Below are the code and all the weights of a small trained network. Each question names an input and a class and asks about switching units off, where a switched-off unit gives its printed mean instead of its output.

import numpy as np


def w(rows, s, z=0):
    codes = np.array(rows[::2]) - 128.0
    scale = np.full(codes.shape[1], s)
    scale[-1] = z or s
    return codes * scale


def f(y):
    return np.maximum(y, 0)


def log_softmax(a):
    a = a - a.max(-1, keepdims=True)
    return a - np.log(np.exp(a).sum(-1, keepdims=True))


def net(x, mask):
    res = np.array(x, float).reshape(1, 8) / 4 @ E
    y = f(res @ A[0][:, :-1].T + A[0][:, -1])
    res = res + np.where(mask, y, B[0][:, -1]) @ B[0][:, :-1]
    return log_softmax(res[-1] @ U[:, :-1].T + U[:, -1])


A, B = {}, {}
E = w([
[57,188,194,197,139,167],'x0',
[123,133,124,125,122,124],'x1',
[96,16,140,175,34,138],'x2',
[121,135,123,119,120,125],'x3',
[130,125,126,130,129,127],'x4',
[37,70,104,87,178,107],'x5',
[129,123,125,129,130,131],'x6',
[126,117,100,82,119,255],'x7',
],0.0092)
A[0] = w([
[148,116,173,150,138,44,23],'neuron 0',
[110,72,148,157,92,105,176],'neuron 1',
[131,116,171,181,134,10,122],'neuron 2',
[152,113,116,79,90,254,14],'neuron 3',
[219,148,133,154,93,153,115],'neuron 4',
[143,136,176,122,99,14,48],'neuron 5',
[134,149,137,163,127,26,15],'neuron 6',
[146,202,91,91,233,115,6],'neuron 7',
[120,84,143,140,64,128,1],'neuron 8',
[188,196,142,97,226,131,26],'neuron 9',
[217,183,138,143,104,115,80],'neuron 10',
[210,105,51,35,129,43,150],'neuron 11',
[98,27,131,189,45,138,50],'neuron 12',
[5,82,70,66,206,86,208],'neuron 13',
[7,189,229,168,182,144,192],'neuron 14',
[184,63,47,72,72,81,144],'neuron 15',
[123,113,102,195,105,64,55],'neuron 16',
[198,180,131,164,61,142,155],'neuron 17',
[120,109,158,96,160,197,129],'neuron 18',
[177,91,75,78,152,148,87],'neuron 19',
[124,50,134,193,44,140,17],'neuron 20',
[179,110,94,122,152,102,133],'neuron 21',
],0.0078,0.004)
B[0] = w([
[33,110,109,87,203,179,168],'neuron 0',
[160,149,163,121,115,106,200],'neuron 1',
[50,132,63,138,221,228,219],'neuron 2',
[2,78,112,65,252,188,182],'neuron 3',
[93,37,34,124,51,45,186],'neuron 4',
[37,115,97,88,169,220,187],'neuron 5',
[65,105,88,79,188,176,176],'neuron 6',
[148,79,196,3,121,42,191],'neuron 7',
[150,109,200,58,151,114,157],'neuron 8',
[169,78,183,49,146,61,196],'neuron 9',
[145,81,82,96,90,97,186],'neuron 10',
[181,225,188,207,128,208,231],'neuron 11',
[184,139,197,71,164,96,219],'neuron 12',
[201,53,65,203,26,42,244],'neuron 13',
[202,200,144,174,73,155,254],'neuron 14',
[135,235,141,174,134,172,222],'neuron 15',
[86,130,144,89,170,136,169],'neuron 16',
[98,64,40,170,74,59,205],'neuron 17',
[108,115,63,133,155,166,167],'neuron 18',
[124,192,166,159,138,209,169],'neuron 19',
[176,149,212,39,171,54,198],'neuron 20',
[155,168,144,191,92,180,167],'neuron 21',
],0.0058,0.0083)
U = w([
[161,131,254,19,141,65,51],'0',
[8,121,70,88,210,186,79],'1',
[129,138,135,161,97,111,254],'2',
[161,218,195,231,87,175,79],'3',
[136,62,37,164,44,41,75],'4',
[122,143,142,143,109,121,216],'5',
],0.0084,0.0072)

Each question gives the input, the list of numbers given to net, and the class t.
The units are the neurons (one row each of A and B). Each row of codes is followed by its name. A weight is (code - 128) times the scale printed after its matrix; where a second scale follows, it is the last column's (A, B and U).
mask holds one flag per neuron, in row order. A switched-off neuron (its flag False) gives its mean, the last column of its row in B, instead of its output. The means were averaged over made-up inputs and are rounded, as every weight is.
A unit's drop is (log p(t) with every unit on - log p(t) with that unit switched off) / (log p(t) with every unit on - log p(t) with every unit switched off).
The circuit of an input: a set's keep is (log p(t) with only the set's units on - log p(t) with every unit switched off) / (log p(t) with every unit on - log p(t) with every unit switched off). Starting from the 12 units with the biggest drops (on a tie, the unit counted first), units are removed one at a time, each time the one whose removal leaves the highest keep (on an exact tie, the one counted first), for as long as the keep stays at least 0.8.
circuit, biggest first: the units of the circuit, biggest drop first
k most important neurons: the k neurons with the biggest drops, biggest first
drop when u is switched off: that unit's drop, to one decimal
input [8,1,-3,-4,2,5,-4,3], class 3: circuit, biggest first	(neuron 14)
input [-7,3,5,-3,-4,-2,2,-1], class 3: circuit, biggest first	(neuron 15; neuron 11)
input [-5,-7,5,-4,2,-3,-3,3], class 0: 2 most important neurons	(neuron 20; neuron 12)
input [-7,7,5,2,2,-3,-2,-4], class 3: circuit, biggest first	(neuron 11; neuron 15)
input [5,-8,-3,8,-3,-8,4,-4], class 4: circuit, biggest first	(neuron 17; neuron 4; neuron 10)
input [-4,4,7,-5,-5,7,-1,2], class 0: circuit, biggest first	(neuron 12; neuron 20)
input [-7,-1,7,8,-2,0,3,4], class 0: circuit, biggest first	(neuron 20; neuron 12)
input [3,-6,-6,-1,-4,0,-1,1], class 0: circuit, biggest first	(neuron 7; neuron 9)
input [-7,8,0,4,-3,7,3,2], class 3: circuit, biggest first	(neuron 11; neuron 15; neuron 19)
input [7,1,-2,-7,-2,-6,4,7], class 1: 3 most important neurons	(neuron 3; neuron 13; neuron 11)
input [3,-1,-6,2,4,-3,2,-5], class 0: 3 most important neurons	(neuron 7; neuron 9; neuron 13)
input [1,-1,2,1,5,-8,6,-4], class 4: 2 most important neurons	(neuron 17; neuron 4)
input [-6,-6,4,-7,-8,-4,3,-8], class 1: circuit, biggest first	(neuron 2; neuron 5; neuron 0)
input [0,2,3,3,-6,-4,1,7], class 1: circuit, biggest first	(neuron 3)
input [-1,-1,-6,-6,-6,5,6,-1], class 0: 2 most important neurons	(neuron 7; neuron 9)
input [-6,-5,1,2,5,-6,0,7], class 1: 2 most important neurons	(neuron 3; neuron 13)
input [-7,8,-4,1,1,-6,5,-8], class 1: 4 most important neurons	(neuron 5; neuron 2; neuron 6; neuron 0)
input [5,1,-5,5,-5,7,5,-1], class 4: 2 most important neurons	(neuron 13; neuron 11)
input [2,6,5,-8,2,3,-5,2], class 0: 2 most important neurons	(neuron 12; neuron 20)
input [8,-5,0,8,3,5,-2,3], class 3: most important neuron	(neuron 14)
input [-4,-8,-6,-5,5,4,5,-8], class 1: 2 most important neurons	(neuron 2; neuron 5)
input [8,3,-8,-7,-2,-1,6,8], class 0: 2 most important neurons	(neuron 7; neuron 9)
input [2,-1,-2,-7,2,7,5,-3], class 4: drop when neuron 13 is switched off	0.6
input [-6,-5,-4,8,5,6,-4,-3], class 3: drop when neuron 7 is switched off	-0.1
